In the rows, zero is written as 100.
Here are made-up objects, facts about them, and rows of numbers that follow some of those facts. Name the object behind each unnamed row.

How the objects are related:
votrer | θ fakim,brinum,raskarek,trekan,stuskon
dulik | Ω tudri
gibram | θ mesen,fiplur,kunu,meflasom
malo | θ graskim,gubok,foske,sakelek
gaklas | Ω mitru
grevigu | Ω morerum
leskedrol | Ω munes
bigripek | Ω tetrim
dromen | θ stusto
ropastar | Ω klonaplor | θ bugrim
kuris | θ pligridak,vaplus,bigripek,stepur,skegra,sogur
plustemul | Ω brasin | θ leskedrol,triflur,zufer,zastir
tetrim | Ω kasto
kudrir | Ω mitubris | θ faski,flilos
bebrun | θ lokunal,fugrum,trekan
tazur | Ω fliros | θ trimi,plalin,posik
lolel | θ geru,kuvor
kosan | Ω rivim | θ sutramon,klusim
poklo | Ω posik
fevim | Ω grapos | θ fevuskor,lokunal,foske
dagrem | Ω flimen
griden | Ω kunu
flimen | Ω grenen
brobem | Ω ropastar
klovem | θ sode,zufer
mitru | Ω fazo
zudogre | θ rivim,riru,raskarek,breroplor
klidus | θ triflur,noges,stuskon
sule | Ω gubok
kikom | Ω boskan
grenen | Ω brukle
sezen | Ω griden | θ muvos
skales | θ sutramon,fletuge,gretin
nesto | Ω bebrun
stibam | Ω sezen | θ pligridak,draskor
klonaplor | Ω dratru
klazor | Ω klobe
tudel | Ω gretin
broplu | Ω muvos
trilus | θ brifi,sode,drirar,sogur,plalin
stegre | θ lokunal
brifi | Ω plustemul
keper | θ kizem,skegra
trubuk | Ω gruskenen
kodris | Ω sode
riru | Ω trilus
vutrak | θ geru,klusim,klaflon,gaklas,puflum,nesto
litrol | Ω kosan
vesur | Ω mubrik
lurol | Ω stufludrul
keklilo | Ω gaklas
flapla | θ dadon,stomi,keklilo,breroplor,sakelek
breroplor | Ω robem
lufi | θ rivim,gretin
mesen | Ω tazur
dratru | Ω fletuge
granem | Ω fugrum
grekam | Ω kuvor
stufludrul | θ grekam
fazo | Ω brovu
posik | Ω stostim
biflis | Ω vesur
meflasom | Ω stomi
grapos | Ω biflis
sidim | Ω klazor | θ kesostor,brasin,lokunal
trivun | θ kostok
brukle | Ω sule | θ mesen,faski,derul,gruskenen
brovu | Ω daskan | θ litrol,grilifla,posik
kuvor | Ω flokisik
stule | θ pligridak,fevuskor,drirar,dratru
gaboskom | θ kesostor,kikom,brodrir,kunu,sakelek
rivim | Ω trokek
daskan | θ geru,griden,treplu,drirar,gaklas
zape | Ω nudir
trobram | θ kostok
mugek | θ brinum,morerum,poklo
mubrik | Ω treplu
limol | Ω keklilo
stigol | Ω meflasom
driflin | θ boro,robem
fliros | θ brinum,flivimi
gretin | Ω gaboskom
refidral | θ kodris,vaplus,grenen,lokunal
flilos | Ω dulik
stokek | Ω granem | θ kesostor,flogam
fleter | θ geru,vaplus
zota | θ faski,raskarek,fludi,meflasom
robem | Ω fevim
flokisik | θ triflur,stostim,vaplus
kizem | Ω brinum
skison | θ morerum,grilifla,breroplor,biflis
drotes | θ stigem,pligridak,stuskon,grekam
droplor | Ω sistor
skinim | Ω stibam | θ gretin
brinum | Ω trubuk
tudri | Ω zape | θ brasin,stostim,fevuskor,breroplor,meflasom
duna | θ drozus
pepak | θ dulik,fiplur,klazor
zoplos | θ dagrem,puflum,klazor
dragrom | θ bigripek
sokek | θ grevigu
plebom | Ω broplu | θ trimi,fiplur,tigol

Named rows:
mugek: 108	95	99	99	97	93	93	83	104	111	98	92	96	97	99	98	89	109	101	100	102	98	101	102	98	106	91	105	111	91	98	97	98	95	101	98	98	105	102	108	99
duna: 103	98	101	103	104	102	95	93	103	97	97	103	98	96	99	89	95	98	98	96	100	97	95	102	101	102	103	98	102	97	101	102	97	99	97	98	101	103	99	103	103
malo: 109	90	104	107	100	101	101	91	108	98	93	95	98	93	87	89	100	107	101	98	103	85	95	114	101	103	100	109	101	93	105	100	101	96	101	96	100	102	102	104	105
sezen: 104	97	100	101	109	102	98	90	101	95	94	101	100	94	101	91	96	99	101	96	102	100	97	105	105	101	102	96	103	99	101	102	97	100	103	97	99	105	97	104	101
drotes: 100	105	98	102	102	85	103	89	104	111	100	97	96	94	97	101	100	103	103	99	108	87	91	99	104	106	98	102	116	94	97	103	103	89	96	98	98	109	99	110	103
stigem: 98	103	101	99	102	89	107	103	92	101	104	98	102	107	104	103	105	97	101	100	105	99	102	97	100	96	100	97	104	105	96	104	100	96	99	100	99	102	100	104	97
tetrim: 102	99	99	102	103	100	98	97	100	97	98	102	100	98	101	94	97	99	100	97	101	104	99	102	102	99	100	96	100	101	100	102	97	101	100	98	99	101	99	101	100
fevuskor: 99	97	101	99	98	96	111	109	92	97	103	93	106	108	97	108	112	103	106	105	102	100	106	101	100	95	99	104	93	107	101	101	104	99	106	99	98	94	103	98	93
faski: 110	99	95	101	97	106	105	104	91	89	105	100	110	105	104	115	99	101	93	99	102	106	105	97	102	101	98	89	100	104	100	98	102	100	102	102	95	92	109	100	95
puflum: 87	108	97	91	104	108	98	103	101	98	108	107	103	100	104	109	98	98	102	101	94	109	103	95	100	101	104	96	92	106	97	96	97	114	104	104	101	104	93	87	100
grapos: 94	107	105	118	87	108	103	149	122	117	105	107	76	105	118	103	95	111	84	106	84	110	101	107	101	85	56	117	105	70	107	93	117	103	72	113	111	104	106	88	101
fugrum: 99	96	102	101	101	96	103	98	93	111	106	93	108	100	97	111	101	104	101	109	110	101	95	107	101	93	93	93	101	98	99	107	79	99	106	93	99	95	107	107	100
brasin: 101	92	103	101	95	103	107	104	92	106	102	94	112	101	95	114	105	104	101	110	107	101	96	108	100	92	94	99	95	98	104	105	82	99	108	92	99	91	111	104	96
grilifla: 105	91	102	95	93	103	96	106	94	102	97	99	104	106	107	100	97	100	104	100	93	112	110	98	94	97	93	107	93	98	100	98	101	104	106	98	102	92	101	99	90
zape: 110	99	107	103	102	91	99	95	98	90	98	96	98	98	96	102	89	93	103	95	106	107	94	110	104	106	104	95	104	103	101	103	93	110	104	88	101	93	98	97	97
fakim: 102	99	98	97	96	89	104	94	93	101	105	91	102	107	102	108	99	105	99	102	105	104	107	98	97	98	95	96	105	103	96	100	99	94	103	100	96	100	103	105	96
posik: 101	94	101	95	97	108	96	109	94	98	94	106	104	103	110	99	98	93	106	96	95	112	103	94	99	98	99	105	96	98	102	100	102	106	105	96	102	91	100	97	89

Rows to name:
No name comes twice in this set of rows, the named rows included.
98	101	99	101	103	94	97	95	100	117	103	101	104	93	101	107	96	97	101	104	110	97	86	103	105	98	93	95	109	92	100	108	81	95	99	92	100	104	103	111	103 : stufludrul
97	99	101	100	105	106	94	99	95	106	101	104	106	97	104	103	94	95	98	104	105	108	93	106	102	93	96	89	98	97	101	107	77	106	104	93	101	95	104	103	101 : muvos
88	105	100	95	105	100	102	100	99	99	106	102	102	102	102	104	101	97	106	102	98	105	102	97	100	99	104	97	95	106	99	99	98	110	104	100	101	105	95	92	98 : kuvor
103	97	103	105	102	94	107	96	102	101	99	91	100	97	90	102	107	105	103	104	105	87	98	108	102	100	101	103	102	100	101	102	100	94	103	97	98	104	101	103	103 : stegre
96	100	101	96	99	107	100	117	95	101	95	108	103	101	110	103	104	93	107	97	94	107	99	91	102	96	103	105	96	100	103	102	107	106	103	97	103	97	99	96	90 : plalin
98	98	106	101	100	93	114	110	88	92	104	90	107	109	95	105	114	102	102	107	103	98	107	104	99	91	102	98	89	111	100	104	101	99	106	98	98	94	102	98	95 : lokunal
104	98	99	98	100	97	93	81	107	106	101	97	95	97	98	100	87	107	99	101	101	103	102	105	97	106	95	100	106	94	96	95	94	103	101	101	99	107	98	103	105 : lufi
98	102	100	101	102	93	105	93	107	112	99	100	97	93	95	106	102	105	108	100	103	84	90	99	104	107	103	111	108	94	102	100	108	95	100	97	101	109	97	103	101 : stule
99	102	103	102	102	89	116	104	96	83	99	94	97	108	96	96	113	102	103	98	99	94	109	98	101	99	111	103	96	115	98	99	123	97	100	103	99	105	93	94	97 : kodris
95	93	92	97	107	122	104	101	99	91	96	110	108	98	111	100	106	100	98	99	95	101	104	93	105	96	103	93	92	101	101	97	105	103	105	105	99	107	99	99	96 : dulik
92	105	96	94	107	100	94	82	109	103	104	101	96	94	98	99	89	103	101	101	100	101	100	102	101	108	103	97	103	98	96	96	94	111	102	101	100	114	92	97	105 : kosan
108	98	96	102	97	108	103	101	96	87	101	103	108	100	104	110	98	99	93	97	101	103	99	96	103	103	99	92	100	102	102	98	102	99	100	102	97	94	107	100	99 : derul
112	99	96	101	97	87	100	78	106	112	101	89	97	97	96	106	93	112	99	102	109	90	98	101	100	107	94	102	117	93	97	98	100	88	98	99	97	109	102	112	101 : votrer
108	98	101	103	104	95	98	90	101	92	96	99	97	96	99	96	91	96	102	94	105	102	93	106	105	105	104	96	105	101	101	102	99	105	102	92	99	102	95	101	100 : ropastar

The same objects again, as new rows of numbers:
Named rows:
flivimi: 83	131	83	123	83	78	94	72	97	99	105	116	136	85	78	98	99	77	97	117	122	58	121	128	117	131	124	60	105	96	60
fliros: 88	140	83	137	95	68	120	78	98	108	112	132	137	74	80	102	104	80	102	122	125	53	114	125	120	120	114	71	105	99	60
sode: 98	118	73	110	83	83	110	67	81	101	95	109	135	99	81	82	98	80	95	95	126	67	124	110	110	124	119	55	130	113	60
ropastar: 78	127	79	109	76	107	117	104	101	135	134	142	132	78	73	105	100	93	149	120	113	89	101	85	120	137	116	58	122	86	87
bugrim: 80	133	80	123	86	77	106	77	91	101	101	104	129	88	81	95	102	74	96	109	126	68	121	121	110	122	123	54	117	101	68
flokisik: 105	125	82	126	101	62	140	73	91	109	104	129	138	76	87	107	106	77	101	114	120	50	110	107	130	116	107	71	128	113	62
vutrak: 80	132	88	139	104	69	162	89	89	111	99	106	125	67	91	108	117	62	98	119	125	68	113	101	116	105	107	45	143	124	76
klaflon: 76	123	84	120	91	80	123	79	85	98	90	92	126	86	90	104	107	62	85	114	120	76	118	103	113	122	124	33	141	110	73
tigol: 96	137	78	120	85	76	110	73	75	109	104	100	122	100	87	87	104	83	93	95	122	76	128	118	97	114	133	71	125	105	71
plebom: 101	140	78	122	104	90	145	95	85	122	118	122	114	90	79	91	114	88	112	100	116	81	125	112	111	116	116	89	109	122	84
fiplur: 98	137	79	116	79	76	98	69	70	104	103	91	123	107	91	90	99	81	88	96	117	81	127	118	103	120	140	71	121	100	78
poklo: 88	129	80	111	87	96	98	86	102	102	112	122	129	87	64	101	104	83	104	116	108	69	115	120	127	144	123	73	93	97	68
stuskon: 93	118	77	112	80	77	90	62	96	96	97	122	146	90	76	96	94	81	92	111	120	54	118	117	122	135	125	59	110	96	50
zota: 101	145	87	140	101	61	130	79	89	113	113	131	127	78	92	104	104	86	102	115	121	60	114	122	120	113	120	80	108	101	71
fleter: 92	123	85	123	100	69	149	76	90	107	95	118	135	77	92	103	110	69	95	114	120	60	111	97	125	120	109	49	141	120	68
droplor: 83	131	80	116	94	91	120	90	96	107	107	117	123	87	70	98	109	78	103	114	114	75	117	112	118	132	119	68	108	109	73
fevuskor: 104	119	78	108	87	71	100	60	84	96	91	105	134	94	92	109	94	77	80	104	110	63	106	107	128	134	129	61	129	97	64

Which object is each row?
No name comes twice in this set of rows, the named rows included.
98	111	78	102	83	79	105	62	86	94	87	104	138	94	86	98	102	75	86	103	115	60	113	101	128	133	122	48	137	107	59 : vaplus
83	117	90	22	129	59	111	89	74	118	85	134	91	78	50	101	83	75	76	97	76	43	81	135	108	151	86	52	105	110	73 : grenen
64	130	83	121	84	82	102	82	92	94	93	97	128	84	82	108	105	62	85	121	119	72	116	117	113	128	130	34	123	98	69 : sutramon
80	116	81	107	83	84	110	71	83	94	84	90	130	94	86	98	99	63	80	106	116	75	120	98	116	129	125	30	140	107	71 : geru
101	126	77	128	101	70	158	76	86	118	106	127	133	80	88	88	108	82	108	102	130	60	120	106	117	105	102	68	136	129	63 : trilus
94	125	73	115	89	82	118	73	88	96	92	95	138	90	92	103	111	63	83	108	118	74	130	108	114	123	116	32	141	126	71 : treplu
95	143	84	135	101	67	140	86	75	117	107	108	118	84	96	96	112	79	101	106	126	77	123	116	106	101	123	72	129	113	81 : pepak
91	114	77	97	86	99	104	81	100	102	106	120	133	91	65	97	102	81	104	107	110	69	117	107	125	148	113	67	106	108	63 : grekam
86	132	78	109	81	97	99	89	94	112	119	122	123	93	71	101	101	89	113	106	109	84	114	107	117	138	129	78	106	89	80 : flilos
99	132	77	115	102	89	147	92	88	124	117	122	121	89	72	87	113	87	115	98	116	78	129	111	115	123	113	89	113	127	78 : tazur
152	153	49	119	115	104	124	89	118	104	118	127	144	77	90	136	131	77	86	121	93	74	149	115	145	154	94	63	106	155	92 : fevim

The same objects again, as new rows of numbers:
Some objects and their rows:
stegre: 105	100	97	111	92	103	82	101	113	108	102	102	102	104
kizem: 108	112	109	98	96	104	105	116	103	94	99	92	93	96
kunu: 102	86	103	101	112	96	97	84	102	85	100	113	109	107
sule: 126	105	107	116	107	110	97	97	88	83	105	108	107	80
kesostor: 107	97	99	98	99	103	99	99	103	96	97	101	98	103
malo: 98	103	99	106	102	98	89	100	101	102	106	98	98	102
derul: 104	98	100	97	101	101	103	100	99	96	98	101	100	101
vutrak: 94	103	107	108	92	90	93	98	94	103	104	105	94	98
trubuk: 106	99	104	99	103	102	102	101	98	95	98	101	102	102
brifi: 107	111	108	97	95	103	106	114	103	94	99	91	92	96
boro: 104	100	101	98	101	101	104	100	99	97	97	100	101	101
posik: 105	99	103	98	102	102	102	100	98	94	99	100	99	102
grevigu: 108	112	106	96	96	102	105	115	102	96	98	92	92	96
duna: 96	104	101	106	102	97	91	100	98	103	106	99	99	101
fugrum: 104	87	99	102	106	102	99	87	97	98	96	111	111	107
lufi: 100	97	109	104	109	91	88	99	99	113	100	91	100	92
tigol: 104	99	101	97	101	102	102	98	99	94	98	99	99	101

Which object is each row?
No name comes twice in this set of rows, the named rows included.
97	90	94	108	108	97	84	84	97	100	108	107	104	108 : gaboskom
108	92	115	96	108	96	98	97	98	107	90	90	101	91 : gretin
96	102	101	106	99	96	91	98	97	99	107	99	95	101 : zoplos
109	111	104	96	97	101	104	114	102	92	100	92	88	96 : mesen
106	100	100	99	102	101	103	103	102	101	97	104	104	102 : trekan
97	100	106	98	100	110	106	98	102	96	104	93	109	100 : pligridak
90	106	104	106	104	105	96	101	101	104	112	92	111	101 : drotes
106	113	109	97	94	105	107	114	104	95	100	90	95	96 : bigripek
105	100	110	101	103	97	102	100	103	89	98	106	102	100 : griden
125	94	101	118	112	111	94	80	83	82	106	117	117	80 : gubok
109	112	102	109	91	103	84	115	115	104	103	93	90	100 : sidim
111	109	119	106	102	99	87	115	93	114	101	78	90	91 : skinim
103	90	127	98	110	98	97	117	100	88	99	103	99	129 : flimen
105	98	101	99	99	105	102	100	103	97	100	100	103	103 : fevuskor
105	100	99	97	105	98	105	105	98	100	100	103	102	101 : raskarek

